Below is a small trained network, with its code and all its weights. Each question gives an input and a target symbol and asks what happens when units are switched off, that is, made to give their printed mean instead of their output.

import numpy as np


def w(rows, s, z=0):
    codes = np.array(rows[::2]) - 128.0
    scale = np.full(codes.shape[1], s)
    scale[-1] = z or s
    return codes * scale


def norm(h):
    return h / np.sqrt((h * h).mean(-1, keepdims=True) + 1e-5)


def f(y):
    return np.maximum(y, 0)


def softmax(a):
    e = np.exp(a - a.max(-1, keepdims=True))
    return e / e.sum(-1, keepdims=True)


def log_softmax(a):
    a = a - a.max(-1, keepdims=True)
    return a - np.log(np.exp(a).sum(-1, keepdims=True))


def net(x, mask):
    ids = ['αβγδεζηλξπσφω'.index(c) for c in x.split()]
    T = len(ids)
    res = E[ids] + P[:T]
    r = norm(res)
    for j in range(2):
        rows = slice(4 * j, 4 * j + 4)
        q, k, v = (r @ M[0][rows].T for M in (Q, K, V))
        z = softmax(np.where(np.tri(T) > 0, q @ k.T / 4**0.5, -1e9)) @ v
        o = O[0][rows]
        res = res + np.where(mask[j], z, o[:, -1]) @ o[:, :-1]
    y = f(norm(res) @ A[0][:, :-1].T + A[0][:, -1])
    res = res + np.where(mask[2:10], y, B[0][:, -1]) @ B[0][:, :-1]
    return log_softmax(norm(res)[-1] @ U[:, :-1].T + U[:, -1])


Q, K, V, O, A, B = {}, {}, {}, {}, {}, {}
E = w([
[166,95,166],'α',
[175,81,215],'β',
[2,208,233],'γ',
[165,98,169],'δ',
[159,68,202],'ε',
[70,163,128],'ζ',
[190,84,178],'η',
[168,215,78],'λ',
[146,92,157],'ξ',
[31,213,190],'π',
[223,91,146],'σ',
[163,98,169],'φ',
[84,160,122],'ω',
],0.014)
P = w([
[50,164,22],'0',
[64,148,254],'1',
[93,171,231],'2',
[111,172,214],'3',
[124,180,204],'4',
[123,179,197],'5',
[135,186,190],'6',
[143,195,181],'7',
],0.0092)
Q[0] = w([
[100,124,134],'h0',
[58,139,42],'h0',
[151,141,106],'h0',
[231,91,230],'h0',
[83,135,164],'h1',
[133,5,197],'h1',
[33,149,117],'h1',
[136,240,90],'h1',
],0.014)
K[0] = w([
[140,92,165],'h0',
[154,133,186],'h0',
[137,202,92],'h0',
[104,63,71],'h0',
[133,135,159],'h1',
[130,7,184],'h1',
[58,151,169],'h1',
[131,223,135],'h1',
],0.015)
V[0] = w([
[156,52,18],'h0',
[5,50,113],'h0',
[48,129,157],'h0',
[118,62,181],'h0',
[124,199,98],'h1',
[120,138,146],'h1',
[79,11,158],'h1',
[80,122,184],'h1',
],0.012)
O[0] = w([
[67,71,124,56],'h0',
[81,94,202,179],'h0',
[152,165,255,200],'h0',
[28,172,172,67],'h0',
[84,123,249,132],'h1',
[104,104,124,181],'h1',
[191,174,92,76],'h1',
[147,107,111,254],'h1',
],0.011,0.0034)
A[0] = w([
[182,81,146,45],'n0',
[105,209,217,201],'n1',
[140,43,76,65],'n2',
[40,167,97,15],'n3',
[11,155,116,83],'n4',
[42,206,87,255],'n5',
[159,233,145,165],'n6',
[105,81,143,36],'n7',
],0.012,0.0022)
B[0] = w([
[84,72,193,148],'n0',
[135,149,76,247],'n1',
[49,149,82,153],'n2',
[163,153,174,137],'n3',
[130,196,254,153],'n4',
[166,148,195,161],'n5',
[114,143,47,196],'n6',
[108,108,106,136],'n7',
],0.011,0.013)
U = w([
[80,109,131,128],'α',
[120,244,41,181],'β',
[185,162,142,4],'γ',
[91,106,130,136],'δ',
[70,226,224,131],'ε',
[167,123,167,75],'ζ',
[3,128,74,137],'η',
[214,83,60,178],'λ',
[111,119,152,86],'ξ',
[204,152,151,50],'π',
[75,116,38,128],'σ',
[98,105,143,114],'φ',
[177,108,177,95],'ω',
],0.012,0.0042)

Each question gives the input, a string of symbols that net reads in full, and the target symbol t.
The units are the heads (4 rows each of Q, K, V and O) and the neurons (one row each of A and B). Each row of codes is followed by its name. A weight is (code - 128) times the scale printed after its matrix; where a second scale follows, it is the last column's (O, A, B and U).
mask holds one flag per unit, heads first, then neurons. A switched-off unit (its flag False) gives its mean, the last column of its rows in O or B, instead of its output. The means were averaged over made-up inputs and are rounded, as every weight is.
A unit's drop is (log p(t) with every unit on - log p(t) with that unit switched off) / (log p(t) with every unit on - log p(t) with every unit switched off).
The circuit of an input: a set's keep is (log p(t) with only the set's units on - log p(t) with every unit switched off) / (log p(t) with every unit on - log p(t) with every unit switched off). Starting from all 10 units, units are removed one at a time, each time the one whose removal leaves the highest keep (on an exact tie, the one counted first), for as long as the keep stays at least 0.8.
units of the circuit, in order: the units of the circuit, biggest drop first
k most important neurons: the k neurons with the biggest drops, biggest first
heads that matter: for each layer, one digit per head in row order, 1 if its drop is at least 0.15 and else 0, layers parted by /
drop when u is switched off: that unit's drop, to one decimal
input ε α η α ζ λ β σ, target ε: heads that matter : 10
input σ ω ζ ξ β σ φ σ, target σ: heads that matter : 10
input η β λ α δ, target η: most important neuron : n2
input β η ω σ ξ, target β: heads that matter : 11
input λ β ε λ λ δ, target λ: heads that matter : 00
input η λ β β β β, target η: heads that matter : 10
input β λ β λ β σ, target β: heads that matter : 11
input ε π λ η λ η, target ε: units of the circuit, in order : h0, h1
input β β ω λ α φ, target β: units of the circuit, in order : h1, h0, n6
input λ β β ξ, target λ: heads that matter : 01
input β φ σ α ω λ π β, target β: units of the circuit, in order : h1, h0, n6
input λ ω β η η λ η, target λ: drop when h0 is switched off : 0.3
input λ σ η ε, target λ: drop when h1 is switched off : 0.3
input η ε γ β ξ β η, target η: units of the circuit, in order : h0
input β σ ε, target β: drop when h0 is switched off : 0.4
